Where the symbols take the points:
z711 τ z178
z711 ω z928
z711 λ z302
z711 δ z782
z711 ε z19
z711 α z656
z291 τ z763
z291 ω z293
z291 λ z782
z291 δ z383
z291 ε z356
z291 α z89
z951 τ z21
z951 ω z844
z951 λ z602
z951 δ z697
z951 ε z666
z951 α z66
z19 τ z166
z19 ω z111
z19 λ z123
z19 δ z928
z19 ε z656
z19 α z340
z847 τ z792
z847 ω z510
z847 λ z260
z847 δ z75
z847 ε z501
z847 α z606
z359 τ z472
z359 ω z841
z359 λ z28
z359 δ z196
z359 ε z823
z359 α z752
z819 τ z291
z819 ω z368
z819 λ z89
z819 δ z315
z819 ε z260
z819 α z383
z919 τ z918
z919 ω z298
z919 λ z248
z919 δ z28
z919 ε z27
z919 α z825
z260 τ z356
z260 ω z446
z260 λ z824
z260 δ z368
z260 ε z383
z260 α z293
z66 τ z602
z66 ω z21
z66 λ z419
z66 δ z484
z66 ε z264
z66 α z651
z484 τ z651
z484 ω z66
z484 λ z408
z484 δ z666
z484 ε z21
z484 α z597
z75 τ z606
z75 ω z847
z75 λ z368
z75 δ z615
z75 ε z510
z75 α z279
z701 τ z278
z701 ω z248
z701 λ z951
z701 δ z795
z701 ε z846
z701 α z949
z782 τ z656
z782 ω z711
z782 λ z806
z782 δ z289
z782 ε z928
z782 α z111
z795 τ z949
z795 ω z701
z795 λ z697
z795 δ z169
z795 ε z248
z795 α z174
z615 τ z279
z615 ω z75
z615 λ z819
z615 δ z542
z615 ε z847
z615 α z501
z846 τ z126
z846 ω z174
z846 λ z666
z846 δ z248
z846 ε z949
z846 α z842
z761 τ z701
z761 ω z825
z761 λ z949
z761 δ z27
z761 ε z918
z761 α z795
z597 τ z408
z597 ω z651
z597 λ z75
z597 δ z264
z597 ε z602
z597 α z888
z697 τ z66
z697 ω z951
z697 λ z651
z697 δ z126
z697 ε z844
z697 α z484
z824 τ z928
z824 ω z735
z824 λ z178
z824 δ z763
z824 ε z289
z824 α z711
z918 τ z846
z918 ω z169
z918 λ z842
z918 δ z825
z918 ε z795
z918 α z248
z752 τ z28
z752 ω z472
z752 λ z761
z752 δ z29
z752 ε z433
z752 α z225
z166 τ z196
z166 ω z806
z166 λ z29
z166 δ z340
z166 ε z302
z166 α z123
z651 τ z419
z651 ω z602
z651 λ z847
z651 δ z597
z651 ε z25
z651 α z408
z368 τ z293
z368 ω z260
z368 λ z763
z368 δ z819
z368 ε z446
z368 α z291
z823 τ z676
z823 ω z29
z823 λ z298
z823 δ z841
z823 ε z752
z823 α z433
z408 τ z847
z408 ω z419
z408 λ z606
z408 δ z888
z408 ε z542
z408 α z75
z888 τ z75
z888 ω z408
z888 λ z279
z888 δ z25
z888 ε z419
z888 α z615
z841 τ z433
z841 ω z823
z841 λ z919
z841 δ z359
z841 ε z29
z841 α z472
z844 τ z264
z844 ω z666
z844 λ z25
z844 δ z951
z844 ε z484
z844 α z21
z806 τ z359
z806 ω z302
z806 λ z752
z806 δ z166
z806 ε z144
z806 α z196
z510 τ z315
z510 ω z501
z510 λ z446
z510 δ z847
z510 ε z279
z510 α z792
z446 τ z90
z446 ω z383
z446 λ z735
z446 δ z260
z446 ε z291
z446 α z356
z542 τ z501
z542 ω z615
z542 λ z315
z542 δ z419
z542 ε z75
z542 α z510
z825 τ z248
z825 ω z918
z825 λ z278
z825 δ z761
z825 ε z169
z825 α z701
z735 τ z19
z735 ω z289
z735 λ z340
z735 δ z824
z735 ε z782
z735 α z928
z383 τ z89
z383 ω z291
z383 λ z289
z383 δ z446
z383 ε z293
z383 α z90
z666 τ z597
z666 ω z484
z666 λ z888
z666 δ z844
z666 ε z66
z666 α z264
z279 τ z368
z279 ω z606
z279 λ z291
z279 δ z501
z279 ε z792
z279 α z819
z606 τ z260
z606 ω z792
z606 λ z293
z606 δ z279
z606 ε z315
z606 α z368
z111 τ z806
z111 ω z656
z111 λ z196
z111 δ z19
z111 ε z178
z111 α z166
z169 τ z174
z169 ω z795
z169 λ z126
z169 δ z918
z169 ε z701
z169 α z846
z264 τ z888
z264 ω z597
z264 λ z615
z264 δ z21
z264 ε z651
z264 α z25
z340 τ z123
z340 ω z166
z340 λ z823
z340 δ z178
z340 ε z806
z340 α z144
z676 τ z27
z676 ω z225
z676 λ z169
z676 δ z433
z676 ε z28
z676 α z298
z602 τ z542
z602 ω z25
z602 λ z510
z602 δ z651
z602 ε z888
z602 α z419
z90 τ z289
z90 ω z89
z90 λ z19
z90 δ z356
z90 ε z763
z90 α z735
z289 τ z111
z289 ω z782
z289 λ z166
z289 δ z735
z289 ε z711
z289 α z19
z225 τ z761
z225 ω z28
z225 λ z795
z225 δ z676
z225 ε z919
z225 α z27
z21 τ z25
z21 ω z264
z21 λ z542
z21 δ z66
z21 ε z597
z21 α z602
z28 τ z825
z28 ω z919
z28 λ z701
z28 δ z225
z28 ε z298
z28 α z761
z501 τ z819
z501 ω z279
z501 λ z383
z501 δ z510
z501 ε z606
z501 α z315
z928 τ z340
z928 ω z19
z928 λ z144
z928 δ z711
z928 ε z111
z928 α z178
z144 τ z823
z144 ω z123
z144 λ z433
z144 δ z302
z144 ε z196
z144 α z841
z763 τ z711
z763 ω z824
z763 λ z656
z763 δ z89
z763 ε z735
z763 α z782
z178 τ z144
z178 ω z340
z178 λ z841
z178 δ z656
z178 ε z166
z178 α z302
z419 τ z510
z419 ω z542
z419 λ z792
z419 δ z408
z419 ε z615
z419 α z847
z842 τ z666
z842 ω z126
z842 λ z264
z842 δ z278
z842 ε z697
z842 α z844
z27 τ z795
z27 ω z761
z27 λ z174
z27 δ z298
z27 ε z825
z27 α z169
z433 τ z298
z433 ω z676
z433 λ z918
z433 δ z472
z433 ε z225
z433 α z919
z949 τ z951
z949 ω z278
z949 λ z66
z949 δ z174
z949 ε z842
z949 α z697
z126 τ z484
z126 ω z697
z126 λ z597
z126 δ z842
z126 ε z951
z126 α z666
z123 τ z29
z123 ω z196
z123 λ z676
z123 δ z144
z123 ε z359
z123 α z823
z89 τ z782
z89 ω z763
z89 λ z111
z89 δ z90
z89 ε z824
z89 α z289
z656 τ z302
z656 ω z178
z656 λ z359
z656 δ z111
z656 ε z340
z656 α z806
z315 τ z383
z315 ω z819
z315 λ z90
z315 δ z792
z315 ε z368
z315 α z446
z293 τ z824
z293 ω z356
z293 λ z711
z293 δ z291
z293 ε z90
z293 α z763
z298 τ z169
z298 ω z27
z298 λ z846
z298 δ z919
z298 ε z761
z298 α z918
z278 τ z844
z278 ω z842
z278 λ z21
z278 δ z949
z278 ε z126
z278 α z951
z174 τ z697
z174 ω z949
z174 λ z484
z174 δ z846
z174 ε z278
z174 α z126
z248 τ z842
z248 ω z846
z248 λ z844
z248 δ z701
z248 ε z174
z248 α z278
z196 τ z752
z196 ω z359
z196 λ z225
z196 δ z123
z196 ε z841
z196 α z29
z356 τ z735
z356 ω z90
z356 λ z928
z356 δ z293
z356 ε z89
z356 α z824
z29 τ z225
z29 ω z752
z29 λ z27
z29 δ z823
z29 ε z472
z29 α z676
z472 τ z919
z472 ω z433
z472 λ z825
z472 δ z752
z472 ε z676
z472 α z28
z25 τ z615
z25 ω z888
z25 λ z501
z25 δ z602
z25 ε z408
z25 α z542
z792 τ z446
z792 ω z315
z792 λ z356
z792 δ z606
z792 ε z819
z792 α z260
z302 τ z841
z302 ω z144
z302 λ z472
z302 δ z806
z302 ε z123
z302 α z359

The rows follow the links: the fewer symbols apart two points are, the more alike their rows tend to be.

Point, then a row for it; each showing differs a little:
z501: 385 281 61 783 -550 11 320 -273 790 246 284 321 -105 -43 -191 155 345 1078 284 236 -120 491 -269 268 -346 -51 674 -56 216 -10 -283 230 280 463 90 -376 -176 941 402 -141 -356 313
z446: 615 474 -269 340 -153 -668 166 -647 -340 608 -147 -253 235 300 390 233 -145 -126 171 588 248 -386 -378 -122 -115 -30 -39 -219 -599 13 -198 261 -468 933 39 259 -778 71 -113 24 -161 759
z315: 571 381 308 74 -495 -175 511 -269 124 235 211 574 306 3 -256 -436 -83 457 54 582 109 -70 -234 409 -88 -767 -480 -27 -58 15 -764 252 -340 895 -358 80 -436 428 404 248 -190 623
z949: -35 -572 243 -559 26 451 -107 472 447 -532 278 232 -241 -668 -860 -413 -130 496 -30 -415 190 113 593 4 392 91 -9 80 887 55 -100 -377 546 -575 -246 109 372 26 139 -92 123 -659
z697: 398 -147 508 -534 173 58 28 -140 368 -689 -292 372 380 -201 -172 -384 -582 -132 -74 476 415 -14 629 -424 519 91 272 -191 373 478 -307 -678 953 -232 -264 539 -151 -198 -200 272 174 -71
z542: 977 318 -104 114 -27 -470 157 -642 209 104 -202 -186 -181 -188 -66 13 -472 418 93 661 470 -66 177 -572 233 566 777 -400 83 377 -68 -404 471 569 -73 560 -774 105 -143 -195 -264 353
z126: 391 -279 594 -757 194 91 32 35 366 -643 -154 433 170 -391 -388 -512 -623 -112 -126 317 427 -13 678 -249 451 -1 28 -79 537 459 -350 -575 787 -265 -363 502 51 -195 34 273 78 -241
z615: 850 237 -168 421 -130 -400 140 -755 290 191 -135 -247 -250 -44 60 147 -229 557 139 583 321 68 3 -537 -12 657 1022 -412 43 296 -174 -309 505 569 156 354 -692 375 -95 -199 -323 462
z368: 723 394 24 -6 -330 -519 427 -542 -260 403 1 240 377 131 135 -249 -256 129 92 761 267 -443 -229 146 -7 -595 -347 -137 -391 125 -516 209 -475 1056 -272 366 -658 78 55 263 -145 819
z806: -697 -116 -248 16 44 152 -160 660 -500 279 343 -4 -113 130 -21 -20 400 -214 -69 -716 -461 -73 -279 597 -281 -566 -959 405 -249 -493 238 511 -849 -165 -9 -468 498 -127 173 -122 50 -328
z27: -355 -489 226 -813 321 170 -297 371 -179 -473 -270 150 551 -67 117 -364 -247 -963 -99 -6 210 -344 491 -88 393 -269 -638 74 81 68 -177 -307 155 -615 -253 243 264 -634 -238 402 590 -210
z123: -424 135 63 -689 457 -117 -23 369 -1016 -144 89 -90 -218 -2 -185 -86 -365 -601 -281 -299 -75 -246 -172 376 -132 -560 -1112 346 -343 -184 363 260 -803 -41 -227 190 385 -824 30 -86 33 -321
z264: 183 -706 -231 483 -609 446 7 127 1022 293 246 -18 283 -306 -260 -229 451 803 381 -230 347 -153 396 39 482 358 528 -241 573 -174 -631 -56 307 -48 78 -241 -187 638 98 -15 441 5

Each walk starts at a row. The symbols on each line, taken left to right, move it on to the next point.
Each answer is a row, close to the row of the point it stands for.
new walk
713 504 -221 160 -258 -587 318 -550 -371 497 -90 18 308 264 296 -50 -182 -103 29 725 286 -435 -307 87 -50 -307 -246 -133 -536 88 -407 267 -468 990 -126 320 -607 -9 -60 250 -145 805
ε δ τ τ λ λ λ ε λ: 178 -395 395 -656 31 397 -19 419 521 -619 218 362 -116 -697 -815 -526 -302 237 -56 -124 215 114 554 -17 401 -35 -42 90 853 257 -172 -397 686 -423 -361 323 339 -123 193 137 154 -563
τ ε δ δ λ δ λ: 448 256 8 893 -441 -81 305 -386 739 241 224 50 -161 62 -40 295 305 972 211 261 -95 419 -242 -45 -307 224 890 -184 217 21 -140 98 416 431 164 -305 -271 829 295 -205 -452 266
new walk
785 -292 -8 -337 -375 -90 172 8 326 131 229 159 -42 -652 -721 -617 -241 815 179 222 636 -399 370 140 555 -93 -149 -134 468 96 -633 -62 55 608 -481 551 -463 161 144 0 75 85
δ ω δ α δ δ ω: 974 76 -93 -341 -185 -484 253 -328 1 45 -41 26 -119 -469 -479 -294 -482 476 148 582 650 -370 308 -188 445 155 192 -298 224 378 -401 -251 277 662 -373 764 -674 20 -56 -14 -37 351
ε λ τ δ ω: 480 423 -435 526 -202 -632 101 -612 -396 682 -111 -446 2 384 457 404 88 69 147 408 108 -318 -403 -150 -182 155 207 -236 -611 -52 -20 256 -502 782 130 43 -719 59 -195 -106 -147 674
new walk
126 -537 -88 349 -311 257 -153 -254 936 -47 -261 -69 480 92 345 -8 230 120 243 241 301 -62 454 -529 484 665 938 -351 294 177 -425 -345 807 -371 208 -62 -349 393 -329 240 329 247
ε δ δ α δ α ω λ: 381 305 167 648 -592 190 451 -146 684 238 412 403 37 -117 -274 -109 363 998 158 245 -90 361 -178 367 -251 -292 373 54 355 -36 -430 167 65 578 -17 -328 -148 956 479 -64 -317 257
λ ω δ λ λ ω: -586 -81 -73 -292 172 97 -99 653 -734 193 224 11 -135 6 -173 -115 175 -299 -93 -600 -298 -95 -289 567 -250 -653 -1087 398 -220 -392 354 472 -884 0 -203 -216 465 -304 194 -42 50 -370
new walk
271 -214 193 -129 52 85 -99 -499 600 -329 -383 80 475 45 211 -140 -281 -344 126 537 444 4 566 -669 503 519 679 -432 248 355 -404 -641 986 -388 101 291 -296 19 -423 303 291 164
δ τ λ δ ε α τ: 739 532 142 -51 -397 -395 438 -357 -79 319 122 455 381 -6 -115 -350 -179 269 45 709 238 -256 -210 372 -37 -787 -534 25 -247 66 -658 268 -364 986 -380 261 -592 224 295 208 -172 655
λ ε ω α λ: -431 -14 37 -557 321 -21 -50 481 -857 19 167 3 -190 -5 -191 -154 -126 -411 -167 -439 -204 -247 -144 519 -204 -596 -1204 408 -237 -392 390 328 -845 99 -199 -30 487 -605 109 38 90 -358
new walk
656 -444 -69 -169 -523 134 192 174 427 113 260 152 44 -644 -762 -521 -50 828 232 81 595 -452 425 146 541 -123 -149 -87 541 99 -707 -54 26 431 -452 313 -359 312 271 2 216 43
δ α ε δ ε δ ε: 685 361 -96 562 -219 -262 192 -670 502 222 -77 -146 -327 -44 82 305 50 718 170 413 67 248 -102 -416 -127 594 1149 -336 82 210 -25 -192 539 465 268 78 -518 557 -105 -224 -413 357
α δ ω τ δ τ: 425 365 -604 677 -256 -576 58 -521 -374 712 10 -557 -171 382 436 471 203 181 161 200 39 -210 -382 -59 -290 299 385 -88 -585 -164 117 360 -571 754 287 -25 -618 174 -173 -276 -216 524
new walk
96 -616 -184 545 -538 447 -136 -12 1054 170 86 -90 353 -116 54 -121 406 649 368 -130 287 -124 397 -150 426 472 688 -268 463 -39 -547 -150 513 -189 227 -220 -267 648 -90 112 409 45
δ λ δ ε δ α: 588 279 -164 767 -341 -110 224 -570 712 332 132 -81 -221 -48 49 366 201 774 174 289 -32 412 -213 -271 -207 539 1076 -296 119 119 -48 -51 466 445 227 -93 -424 819 110 -190 -467 395
τ δ ω ε ω ω τ δ: 243 294 -580 793 -188 -462 79 -344 -317 804 150 -489 -432 269 282 527 386 446 148 -65 -141 36 -515 -17 -390 260 404 -160 -485 -255 245 461 -617 648 338 -212 -386 345 23 -407 -300 332
new walk
-772 -38 -237 225 -25 229 -142 533 -414 302 235 -125 -77 333 112 100 510 -173 28 -628 -440 -74 -458 550 -406 -448 -648 381 -321 -534 259 586 -787 -157 172 -651 533 1 213 -94 44 -219
τ λ λ ω α τ: 315 -119 346 -385 87 54 -15 -341 569 -521 -448 193 440 -118 114 -285 -439 -318 -23 459 414 26 519 -640 556 314 440 -319 310 475 -388 -691 917 -385 -86 564 -237 -171 -254 313 273 106
δ ε ω ε τ ω δ δ: 449 -612 -131 27 -588 264 94 286 701 213 353 201 206 -509 -620 -453 208 975 211 -116 508 -400 410 213 489 -57 -86 -77 594 -72 -745 7 140 241 -341 87 -237 563 202 -17 363 -17
new walk
269 -360 452 -748 112 226 110 209 411 -698 -49 431 -6 -594 -631 -502 -487 140 -148 116 331 91 590 -107 491 -103 14 23 796 387 -230 -560 762 -363 -381 422 188 -154 146 146 124 -389
ε α ε α ε τ τ: 476 325 243 435 -533 76 482 -117 546 228 398 553 160 -124 -418 -270 193 946 132 279 -90 182 -293 505 -280 -631 -14 41 263 -36 -542 279 62 721 -174 -247 -197 840 572 80 -300 327
δ τ ω ω τ δ: 108 334 -534 803 -215 -291 64 -126 -355 648 256 -520 -533 207 81 488 482 684 65 -185 -268 92 -610 156 -560 247 311 45 -358 -278 327 527 -559 590 327 -373 -258 322 67 -418 -496 196
